Each row is followed by its class.
[-39 -50 7 5 -4 36 8 34 42 36 8 18 -18 12 -35 8 -10 3 -37 8 30 -11 40 -15 -18 3 1 10 21 22 -33 -21 4] => P
[4 76 -7 -19 -12 -18 -8 29 -8 -1 31 -28 -8 13 -13 16 -8 36 5 -49 -26 0 -12 -41 14 -15 21 9 -19 -36 5 7 -16] => X
[24 -32 -43 23 11 -11 -5 -18 9 42 7 -12 4 -26 -20 -5 -18 -6 -1 -23 0 -2 -1 -8 23 3 16 10 -4 -50 -22 -30 33] => T
[6 9 -33 9 2 -50 2 -7 70 17 40 33 -24 55 22 41 -15 -42 -3 -25 -15 22 8 1 4 26 21 -91 3 -73 -38 34 7] => J
[28 28 74 -10 -18 2 -31 18 -16 14 -5 -9 -18 14 32 53 -1 3 22 -7 -35 -7 24 -3 -41 -2 -4 35 0 36 -37 14 -2] => J
[1 58 -10 -29 11 -10 -5 17 5 2 31 -20 -3 1 -15 -8 -19 42 28 -45 -8 16 -5 -37 7 -19 16 0 16 -34 11 3 0] => P
[24 4 63 -25 -13 12 -24 -6 -31 7 1 9 -30 15 24 35 13 3 23 11 -39 15 13 7 -36 5 10 18 7 25 -43 -1 22] => T
[14 78 -7 -32 -23 -31 -7 35 18 3 40 -1 -15 13 -18 5 -26 14 26 -44 -2 32 -23 -19 6 -17 7 -18 0 -40 2 9 -34] => E
[37 -18 2 20 13 3 -5 -3 6 32 -2 17 -16 -18 -35 -23 -13 3 30 -9 9 19 -17 0 19 -9 48 41 -13 -21 -38 -21 30] => T
[9 45 -28 -20 -9 -10 3 5 -9 10 14 -59 4 6 -7 -27 -1 65 -30 -20 -7 -11 16 -2 -7 32 20 5 23 16 50 -35 2] => X
[7 63 16 -30 -18 10 -18 14 30 16 18 4 3 9 -11 1 -11 12 16 -43 -8 14 -10 -24 19 -7 25 -2 -14 -17 -20 -4 -36] => L
[102 -26 13 27 -73 -30 19 -19 94 33 -28 18 -50 -26 -21 -14 13 -43 35 -5 43 -5 -46 23 29 -24 20 41 6 3 -63 29 7] => D
[-15 -23 -30 7 22 -11 -7 4 7 25 9 -21 12 24 26 -28 -2 39 -31 -8 -1 -7 16 3 -33 31 -6 9 21 33 51 -28 19] => Q
[48 22 -5 6 -5 -14 1 27 27 33 8 -23 50 -15 -48 2 -17 -9 19 -15 34 26 -6 4 23 15 36 31 7 -24 -40 -17 19] => D
[12 -20 -18 22 27 -12 -4 -3 -1 25 9 2 -1 -21 -27 -22 -18 -1 21 -4 13 14 -13 -10 12 3 32 25 -12 -25 -19 -36 41] => T
[12 51 4 -29 -7 -11 -4 37 25 2 34 5 -21 11 -21 6 -19 27 15 -36 -5 -3 -18 -22 -8 -17 13 -16 -8 -38 10 -7 -9] => Q
[43 8 60 -22 15 10 -12 -3 -20 -24 12 8 -29 36 17 32 7 4 22 25 -31 -1 23 5 -19 19 -3 9 18 29 -27 17 10] => X
[9 65 5 -39 2 -5 -15 31 -4 -10 32 -18 -2 -7 -17 8 -22 29 5 -43 -2 10 -15 -36 7 -21 16 8 9 -27 -3 -8 -38] => K
[23 -3 -2 14 12 -2 -3 -2 4 25 -1 -1 1 -18 -27 16 -1 16 -2 -15 0 -5 -12 -2 12 3 40 35 -13 -20 -34 -24 29] => T
[16 9 49 -24 -19 -10 -15 -7 -5 -2 -2 9 -43 22 40 24 9 10 36 8 -45 6 7 -14 -37 -8 0 24 -1 39 -38 3 21] => T
[-9 -36 -23 -14 31 18 -20 42 -32 50 27 -4 -46 -42 -32 -18 -22 8 -34 21 26 19 -6 -11 -8 -15 28 15 3 -41 1 -30 44] => Q
[-50 -52 10 15 5 34 9 29 60 29 -6 15 -30 26 -35 -29 -16 -3 -15 -15 28 -17 40 -11 -20 -14 -11 7 20 16 -35 -34 -14] => J
[13 3 -44 -17 -6 -3 -14 47 -40 58 12 -26 -25 -44 -29 -13 -15 14 -33 21 15 14 -10 -9 -2 -9 27 21 0 -42 0 -29 25] => Q
[-24 59 -17 -28 12 -20 -10 3 6 -22 35 -12 16 8 1 2 -16 26 24 -57 -15 6 -11 -31 6 -14 -1 -5 -12 -14 19 11 -2] => L
[8 51 25 -6 -13 -15 -12 20 14 1 40 -6 -7 4 -16 0 -12 2 24 -52 -2 12 -13 -22 13 -18 22 -5 -12 -33 -7 5 -12] => X
[32 87 8 -47 -3 -25 2 10 12 -18 16 -19 -16 -2 -9 2 -28 11 43 -35 -12 2 -7 -19 15 -25 18 -3 0 -16 -17 11 -10] => J
[-23 -1 -2 11 3 3 -14 -6 14 26 5 -36 6 -3 15 -37 6 46 -24 -13 7 -6 27 -4 -29 25 0 14 52 39 26 -40 -7] => P
[4 13 -17 6 5 1 -2 -7 11 10 -13 -41 23 9 3 -29 4 38 -23 -15 -6 -5 5 11 -5 22 -16 24 41 20 40 -24 -13] => E
[-10 21 92 -23 4 12 -28 21 -42 -4 20 4 -67 -9 19 13 -7 19 28 26 1 7 3 -13 -52 -7 15 19 -2 35 -10 -33 11] => K
[2 50 1 -28 -11 -19 -14 20 7 -4 26 -18 4 4 5 8 -16 8 8 -38 -14 10 -10 -34 2 -17 4 -4 4 -27 -1 -1 -28] => K
[-3 6 -8 3 15 10 3 -2 16 27 -7 -31 -11 12 3 -20 -6 42 -26 -22 10 -18 29 9 -20 17 -1 8 39 22 27 -25 -1] => J
[5 50 85 0 -45 22 -26 42 -15 6 8 10 -26 43 -2 41 7 16 21 23 -16 37 14 -2 -47 23 29 -3 -18 25 -35 -11 -28] => D
[33 14 60 -42 -13 7 -25 9 -35 5 -6 3 -20 5 34 54 10 0 10 30 -35 0 4 -9 -22 2 11 26 -12 22 -35 5 2] => K
[-2 0 -22 -15 6 1 -11 41 -23 36 1 -24 -22 -34 -30 -17 -19 4 -32 14 14 16 3 -4 2 -16 22 21 12 -34 -12 -17 12] => J
[3 9 -25 -32 -20 -2 -21 32 -18 82 23 -12 -20 -40 -26 -2 -20 2 -38 -3 23 33 -7 4 17 -4 38 5 -3 -44 -24 -33 -1] => E
[14 4 -17 27 24 -16 1 17 -12 35 8 2 5 -23 -27 15 -12 3 -2 -8 23 -12 -21 -3 18 -4 33 34 -31 -28 -14 -14 33] => Q
[-20 6 -38 2 -2 3 -3 -1 -1 44 7 -43 -24 4 6 -18 13 65 -29 -19 14 5 7 6 -41 36 5 -2 31 18 65 -37 26] => E
[-8 6 -16 10 -25 13 -20 8 -1 45 1 -37 1 -26 -12 -24 5 59 -46 -50 13 -22 2 17 -24 8 -2 34 32 5 53 -25 -14] => L
[10 3 -14 -21 -17 10 -12 50 -25 60 18 -14 -30 -43 -44 -6 -23 24 -35 18 24 25 5 -5 3 -10 40 18 14 -40 -12 -21 9] => P
[21 25 78 -32 -26 10 -24 18 -26 17 9 2 -21 9 17 37 4 12 29 17 -23 11 20 -2 -37 7 8 9 2 19 -23 -1 8] => P
[4 -6 -17 17 27 -2 -5 36 -11 31 13 -13 -2 -22 -43 19 -1 22 -14 2 14 2 -9 -23 22 0 45 37 -32 -39 -27 -23 30] => X
[-34 -64 9 11 -4 23 10 23 47 35 14 20 -10 21 -31 2 -13 -8 -22 -1 31 -6 40 -8 -16 7 -7 -5 13 6 -26 -21 8] => P
[28 42 52 -36 -47 -5 -25 6 -32 31 7 0 -32 2 30 48 9 17 21 12 -36 2 12 -1 -37 10 24 6 -3 21 -24 10 14] => P
[15 5 -8 16 3 -7 4 5 -2 56 -12 -27 -16 11 11 -19 3 69 -19 -33 0 -42 1 12 -24 3 -14 37 30 -2 49 -29 5] => Q
[-58 -57 2 -22 2 25 17 24 33 38 6 34 -30 17 -39 5 -7 6 -28 6 28 -31 39 14 -21 -4 -15 -8 17 -4 -44 -35 12] => L
[-4 -13 47 -3 -20 18 -33 3 -46 23 -5 -8 -35 1 32 25 10 5 4 12 -30 2 23 -5 -46 -1 4 30 8 32 -30 -7 7] => K
[-14 50 -14 -18 -10 -11 10 12 19 32 -12 -35 -9 13 11 -18 -10 46 -39 -13 -6 -33 30 11 -20 13 1 2 52 18 13 -29 -15] => J
[-9 16 -43 -7 -2 -13 -1 16 30 20 2 -34 25 24 -15 -54 -9 53 -32 -24 -4 3 11 6 -7 30 11 20 39 2 38 -30 -11] => L
[-13 -2 11 -5 -3 -11 -6 -6 16 36 8 -14 -1 13 21 -45 -5 32 -17 -13 -3 12 16 16 -25 20 13 2 37 18 20 -48 8] => T
[11 26 -29 -9 -9 -5 -3 29 23 44 -15 -32 15 11 9 -17 8 80 -41 -22 -9 -22 9 -6 -15 10 16 50 19 38 18 -32 -28] => Q
[15 53 2 -37 -1 -32 -4 24 17 -4 34 -9 5 9 1 -5 -28 15 16 -38 -1 25 -13 -24 14 -18 15 -6 2 -30 2 0 -29] => K
[-6 51 9 -17 -15 5 -25 26 -24 8 -17 -33 -29 -14 3 18 17 42 21 36 -36 -20 -8 -39 -43 11 9 29 4 5 -20 -42 22] => D
[6 1 -33 -9 8 3 -15 40 -27 48 3 -26 -30 -48 -31 -14 -23 4 -34 17 19 24 0 -10 13 -16 36 22 2 -41 -20 -19 11] => J
[21 60 16 -48 -8 -16 -7 17 18 -6 26 -5 -13 5 -3 1 -17 22 16 -33 -21 21 -20 -26 6 -20 17 0 5 -25 -6 -5 -11] => T
[24 28 57 -18 -49 18 -21 4 -25 23 -7 9 -4 16 12 29 14 1 29 11 -41 1 12 8 -28 13 11 -9 -2 -4 -14 6 -4] => P
[42 32 53 -52 -38 -7 -19 29 -27 18 -5 11 -29 14 14 23 -1 17 30 27 -33 3 -1 -1 -31 2 21 21 -8 8 -28 -12 -11] => K
[0 -4 -39 -38 9 -17 2 17 -47 33 0 -36 -26 -21 -21 -22 -19 12 -34 15 3 12 9 10 8 -11 20 10 7 -38 0 -14 29] => J
[16 27 54 -42 -22 4 -26 3 -41 23 14 -9 -40 1 20 41 11 18 18 14 -29 6 13 -7 -35 9 21 5 2 8 -25 -2 26] => P
[11 114 -40 -3 12 -71 49 -16 -21 -65 36 -52 103 -52 -51 10 -34 -27 9 -22 83 35 8 15 100 -14 19 -21 -12 20 -32 9 -56] => P
[-21 59 17 -29 19 -19 9 41 -27 1 39 -14 -47 7 -23 -32 -30 45 2 -21 -8 27 8 -1 9 -44 26 4 29 -46 -3 7 8] => X
[-38 9 -52 58 -84 -58 34 -55 50 -28 -40 -33 83 -9 -25 -21 44 -67 -13 -40 37 -40 -34 10 46 5 9 24 -51 62 -37 -6 -26] => D
[8 71 -3 -12 13 -24 -4 9 -9 -12 7 -35 1 11 1 -4 -20 21 20 -46 -16 -9 -8 -27 9 -19 -13 13 7 -22 15 6 -25] => J
[-35 -30 -14 14 12 -1 -14 -14 30 15 18 -10 9 17 2 -48 -6 17 -21 -40 15 -6 13 5 -16 21 -13 7 28 20 31 -29 -7] => L
[-17 -35 12 3 -19 20 11 34 50 55 -1 42 -4 34 -25 11 5 -10 -8 2 26 -23 20 -13 -7 13 15 14 -19 26 -41 -24 0] => X
[-28 23 93 -20 8 14 21 63 59 49 32 67 -1 39 -20 32 -41 -75 22 30 60 19 18 11 -9 10 -19 -46 23 -18 -46 -23 6] => E
[54 78 24 -46 -2 60 -17 -7 5 38 41 12 -34 -8 -21 25 -3 13 36 -72 27 58 -16 -11 27 -13 42 -37 7 -45 -1 41 -11] => L
